Here is a tiny trained network, its code and every weight. The questions are about switching its units off for an input and a target symbol, where a switched-off unit gives its printed mean instead of its output.

import numpy as np


def w(rows, s, z=0):
    codes = np.array(rows[::2]) - 128.0
    scale = np.full(codes.shape[1], s)
    scale[-1] = z or s
    return codes * scale


def norm(h):
    return h / np.sqrt((h * h).mean(-1, keepdims=True) + 1e-5)


def f(y):
    return y / 2 * (1 + np.tanh(0.7978845608 * (y + 0.044715 * y**3)))


def softmax(a):
    e = np.exp(a - a.max(-1, keepdims=True))
    return e / e.sum(-1, keepdims=True)


def log_softmax(a):
    a = a - a.max(-1, keepdims=True)
    return a - np.log(np.exp(a).sum(-1, keepdims=True))


def net(x, mask):
    ids = ['Δαβηθμξτφ'.index(c) for c in x.split()]
    T = len(ids)
    res = E[ids] + P[:T]
    u = 0
    for l in range(3):
        r = norm(res)
        for j in range(3):
            rows = slice(2 * j, 2 * j + 2)
            q, k, v = (r @ M[l][rows].T for M in (Q, K, V))
            z = softmax(np.where(np.tri(T) > 0, q @ k.T / 2**0.5, -1e9)) @ v
            o = O[l][rows]
            res = res + np.where(mask[u + j], z, o[:, -1]) @ o[:, :-1]
        u += 3
        y = f(norm(res) @ A[l][:, :-1].T + A[l][:, -1])
        res = res + np.where(mask[u : u + 4], y, B[l][:, -1]) @ B[l][:, :-1]
        u += 4
    return log_softmax(norm(res)[-1] @ U[:, :-1].T + U[:, -1])


Q, K, V, O, A, B = {}, {}, {}, {}, {}, {}
E = w([
[90,108,103,70,113,65,111,150,153],'Δ',
[86,122,90,103,105,49,107,154,143],'α',
[125,181,150,101,113,143,87,204,83],'β',
[59,150,152,194,137,131,57,47,72],'η',
[187,145,143,75,72,161,154,67,125],'θ',
[139,124,15,186,171,155,120,172,135],'μ',
[104,56,107,141,101,96,66,150,122],'ξ',
[84,127,96,108,153,149,179,123,8],'τ',
[96,5,214,171,179,136,168,78,139],'φ',
],0.0029)
P = w([
[65,165,137,144,103,251,173,86,167],'0',
[57,120,137,131,95,233,146,107,161],'1',
[61,111,126,130,101,207,132,116,147],'2',
[73,103,126,120,113,184,121,121,148],'3',
[85,102,116,122,118,162,112,120,150],'4',
[104,98,114,122,127,148,105,127,153],'5',
[122,95,112,120,129,133,104,128,148],'6',
[137,98,117,119,137,115,101,135,144],'7',
[154,102,108,119,141,104,98,135,140],'8',
[170,114,110,118,153,87,88,143,136],'9',
[185,114,106,112,159,75,89,146,136],'10',
[199,118,109,101,166,62,91,148,129],'11',
],0.0019)
Q[0] = w([
[133,99,168,118,136,194,121,140,1],'0.h1',
[124,86,45,162,152,150,173,102,111],'0.h1',
[119,134,182,184,170,187,161,110,83],'0.h2',
[138,165,101,143,132,178,70,110,39],'0.h2',
[138,189,75,97,91,133,176,185,93],'0.h3',
[80,64,76,142,156,149,83,148,107],'0.h3',
],0.0051)
K[0] = w([
[64,138,228,75,54,168,200,112,42],'0.h1',
[133,59,38,190,158,173,225,64,167],'0.h1',
[19,129,101,191,134,253,177,77,143],'0.h2',
[63,249,97,105,83,159,75,112,42],'0.h2',
[173,182,21,88,131,168,200,206,69],'0.h3',
[82,36,78,187,211,60,82,154,135],'0.h3',
],0.0033)
V[0] = w([
[173,77,139,141,111,65,120,74,135],'0.h1',
[135,199,26,178,210,215,105,202,171],'0.h1',
[89,212,200,162,137,108,2,55,159],'0.h2',
[65,54,215,227,151,117,213,69,154],'0.h2',
[181,180,203,77,33,166,127,81,122],'0.h3',
[186,138,90,139,118,140,193,86,236],'0.h3',
],0.0019)
O[0] = w([
[76,156,150,36,188,166,118,125,89,34],'0.h1',
[129,107,182,188,76,26,181,212,34,76],'0.h1',
[212,75,74,105,148,152,247,199,118,138],'0.h2',
[212,210,96,74,4,96,89,178,147,254],'0.h2',
[81,66,19,148,165,79,95,133,165,155],'0.h3',
[98,109,138,5,178,130,50,139,150,102],'0.h3',
],0.002,0.00069)
A[0] = w([
[181,177,114,87,100,184,190,148,137,109],'0.n1',
[124,234,138,79,95,128,60,138,149,193],'0.n2',
[122,96,139,56,130,156,113,81,223,2],'0.n3',
[104,178,42,140,193,144,127,253,130,171],'0.n4',
],0.0035,0.00098)
B[0] = w([
[68,61,119,233,214,169,108,61,150,144],'0.n1',
[118,43,70,252,153,179,179,117,100,178],'0.n2',
[187,206,124,128,47,87,138,125,109,248],'0.n3',
[148,87,217,113,68,122,171,61,154,196],'0.n4',
],0.0029,0.0015)
Q[1] = w([
[105,106,139,165,117,137,69,102,153],'1.h1',
[124,160,153,151,179,134,122,135,92],'1.h1',
[147,91,122,59,135,2,115,136,144],'1.h2',
[186,92,136,151,126,185,73,109,87],'1.h2',
[97,152,101,135,139,129,128,129,142],'1.h3',
[150,154,109,112,161,101,121,127,166],'1.h3',
],0.007)
K[1] = w([
[131,141,143,172,106,114,80,103,180],'1.h1',
[70,144,166,169,167,147,121,84,98],'1.h1',
[206,120,123,124,255,52,91,144,113],'1.h2',
[121,200,138,126,148,150,234,45,163],'1.h2',
[97,150,99,144,103,114,117,165,136],'1.h3',
[111,103,123,119,134,79,105,157,136],'1.h3',
],0.006)
V[1] = w([
[84,108,129,91,166,98,193,113,68],'1.h1',
[82,192,98,157,160,154,130,126,39],'1.h1',
[174,104,57,214,95,141,3,149,143],'1.h2',
[55,217,127,157,100,111,183,100,123],'1.h2',
[164,143,172,119,126,183,136,129,105],'1.h3',
[122,112,58,159,153,172,166,125,132],'1.h3',
],0.0023)
O[1] = w([
[164,58,97,174,72,129,22,97,146,3],'1.h1',
[156,110,6,55,103,126,72,95,193,2],'1.h1',
[125,52,151,10,101,144,15,132,91,217],'1.h2',
[151,77,122,95,209,104,173,143,238,229],'1.h2',
[70,178,131,126,108,108,139,126,176,151],'1.h3',
[119,191,132,110,216,177,84,151,150,231],'1.h3',
],0.002,0.00079)
A[1] = w([
[114,124,142,181,148,163,152,85,196,40],'1.n1',
[123,133,163,172,144,71,158,126,131,49],'1.n2',
[113,148,3,131,147,142,84,125,110,51],'1.n3',
[73,117,127,182,89,112,149,202,134,3],'1.n4',
],0.0036,0.00032)
B[1] = w([
[82,94,119,106,146,180,53,115,73,255],'1.n1',
[175,160,96,16,134,175,97,133,127,131],'1.n2',
[195,145,253,121,59,103,237,186,130,228],'1.n3',
[186,197,143,65,101,152,158,128,155,180],'1.n4',
],0.003,0.00082)
Q[2] = w([
[56,76,75,77,141,28,168,162,109],'2.h1',
[70,127,70,136,156,95,90,130,147],'2.h1',
[134,122,134,87,32,13,101,201,138],'2.h2',
[178,162,151,75,35,2,119,165,115],'2.h2',
[138,222,180,250,183,206,109,68,111],'2.h3',
[116,95,178,155,117,214,129,181,83],'2.h3',
],0.0054)
K[2] = w([
[156,111,125,106,123,80,145,142,50],'2.h1',
[183,131,172,108,62,72,124,150,139],'2.h1',
[168,97,153,103,254,60,133,100,52],'2.h2',
[238,118,163,108,219,13,110,105,61],'2.h2',
[45,187,104,92,66,181,188,132,190],'2.h3',
[15,171,181,128,106,127,97,175,141],'2.h3',
],0.0057)
V[2] = w([
[55,165,121,172,124,175,137,95,166],'2.h1',
[177,177,162,121,99,110,77,138,172],'2.h1',
[153,145,124,137,98,175,3,163,208],'2.h2',
[169,88,219,97,176,71,99,92,118],'2.h2',
[118,133,188,199,141,103,112,159,81],'2.h3',
[81,117,196,104,147,119,124,178,198],'2.h3',
],0.0029)
O[2] = w([
[178,157,67,187,96,79,178,115,106,253],'2.h1',
[101,108,90,150,190,97,157,136,129,76],'2.h1',
[142,86,200,163,175,71,212,87,76,146],'2.h2',
[167,164,81,173,44,162,252,130,158,81],'2.h2',
[103,177,172,125,156,106,83,45,146,63],'2.h3',
[178,166,76,107,145,153,114,92,69,152],'2.h3',
],0.0026,0.0025)
A[2] = w([
[101,114,113,173,153,210,120,78,106,130],'2.n1',
[21,82,113,179,253,223,106,57,113,101],'2.n2',
[145,64,162,131,128,97,82,95,85,2],'2.n3',
[142,114,111,100,121,93,125,136,149,95],'2.n4',
],0.0061,0.00097)
B[2] = w([
[65,105,175,63,149,129,110,163,81,213],'2.n1',
[255,42,57,186,187,185,118,120,143,252],'2.n2',
[63,146,151,85,100,156,145,147,96,217],'2.n3',
[113,130,158,152,167,169,118,111,101,142],'2.n4',
],0.0066,0.004)
U = w([
[65,170,28,154,147,133,140,111,117,25],'Δ',
[169,55,91,121,195,185,107,141,85,194],'α',
[184,177,164,80,187,61,140,215,133,7],'β',
[206,161,106,171,33,128,191,114,142,183],'η',
[122,154,92,98,80,136,2,153,208,77],'θ',
[108,160,173,164,178,114,89,34,146,115],'μ',
[57,148,188,74,75,140,137,139,55,195],'ξ',
[67,59,169,169,153,66,160,152,224,109],'τ',
[130,188,131,130,192,128,134,99,133,17],'φ',
],0.0073,0.0017)

Each question gives the input, a string of symbols that net reads in full, and the target symbol t.
The units are the heads (2 rows each of Q, K, V and O) and the neurons (one row each of A and B). Each row of codes is followed by its name. A weight is (code - 128) times the scale printed after its matrix; where a second scale follows, it is the last column's (O, A, B and U).
mask holds one flag per unit, layer by layer, with each layer's heads first. A switched-off unit (its flag False) gives its mean, the last column of its rows in O or B, instead of its output. The means were averaged over made-up inputs and are rounded, as every weight is.
A unit's drop is (log p(t) with every unit on - log p(t) with that unit switched off) / (log p(t) with every unit on - log p(t) with every unit switched off).
The circuit of an input: a set's keep is (log p(t) with only the set's units on - log p(t) with every unit switched off) / (log p(t) with every unit on - log p(t) with every unit switched off). Starting from the 12 units with the biggest drops (on a tie, the unit counted first), units are removed one at a time, each time the one whose removal leaves the highest keep (on an exact tie, the one counted first), for as long as the keep stays at least 0.8.
units of the circuit, in order: the units of the circuit, biggest drop first
unit that matters most: the unit with the biggest drop
top k neurons: the k neurons with the biggest drops, biggest first
k most important neurons of layer l: the k neurons of layer l with the biggest drops, biggest first
heads that matter: for each layer, one digit per head in row order, 1 if its drop is at least 0.15 and else 0, layers parted by /
input ξ φ θ φ η α θ φ τ ξ φ α, target η: heads that matter	000 / 000 / 010
input τ ξ τ θ τ θ η τ α, target θ: heads that matter	000 / 000 / 110
input η θ θ η Δ θ θ θ φ μ η φ, target ξ: heads that matter	010 / 010 / 000
input ξ φ ξ Δ τ τ β τ α φ β α, target η: top 3 neurons	2.n1, 0.n1, 2.n2
input η η μ Δ θ μ η θ θ θ μ, target η: units of the circuit, in order	2.n1, 2.n2, 0.n4
input φ α θ θ β Δ, target τ: top 3 neurons	2.n3, 2.n2, 2.n1
input ξ β θ θ η θ η β η θ α α, target τ: top 3 neurons	2.n2, 2.n3, 2.n1
input θ θ ξ ξ Δ ξ μ η θ α θ, target η: units of the circuit, in order	2.n2, 2.n1
input θ θ τ φ Δ, target η: heads that matter	000 / 000 / 000
input ξ τ φ Δ φ ξ φ θ φ φ θ, target ξ: units of the circuit, in order	2.n2
input θ τ Δ τ α ξ β φ Δ, target η: heads that matter	000 / 000 / 010
input η θ α α θ Δ α η β φ η, target η: heads that matter	010 / 100 / 010
input θ φ θ θ β α, target τ: heads that matter	010 / 000 / 101
input η β μ ξ φ α φ ξ τ η ξ, target θ: heads that matter	001 / 000 / 010
input ξ α τ α φ θ β θ τ, target ξ: most important neuron of layer 2	2.n2
input φ μ η η Δ, target μ: heads that matter	000 / 000 / 001
input α φ φ τ φ θ η φ θ τ μ τ, target η: 2 most important neurons of layer 2	2.n1, 2.n3
input α ξ Δ, target ξ: top 2 neurons	2.n2, 1.n3
input α ξ α, target ξ: heads that matter	000 / 010 / 010
input τ μ θ θ τ τ μ α θ η η τ, target η: units of the circuit, in order	1.n3, 2.h2, 1.h1, 2.n1
input β β μ θ θ φ α η η β, target η: top 3 neurons	2.n1, 1.n1, 2.n2
input θ Δ ξ ξ α τ Δ, target θ: units of the circuit, in order	2.h2, 2.n2, 2.n1
input θ θ φ Δ ξ φ μ θ μ φ μ, target η: unit that matters most	0.h1
input μ α φ μ, target ξ: heads that matter	100 / 000 / 000
input η η θ Δ β θ μ β, target ξ: top 4 neurons	0.n3, 0.n4, 2.n2, 1.n3
input φ φ α η θ θ, target ξ: 3 most important neurons of layer 0	0.n1, 0.n3, 0.n2
input θ θ θ τ φ τ, target ξ: units of the circuit, in order	1.n3, 2.n2
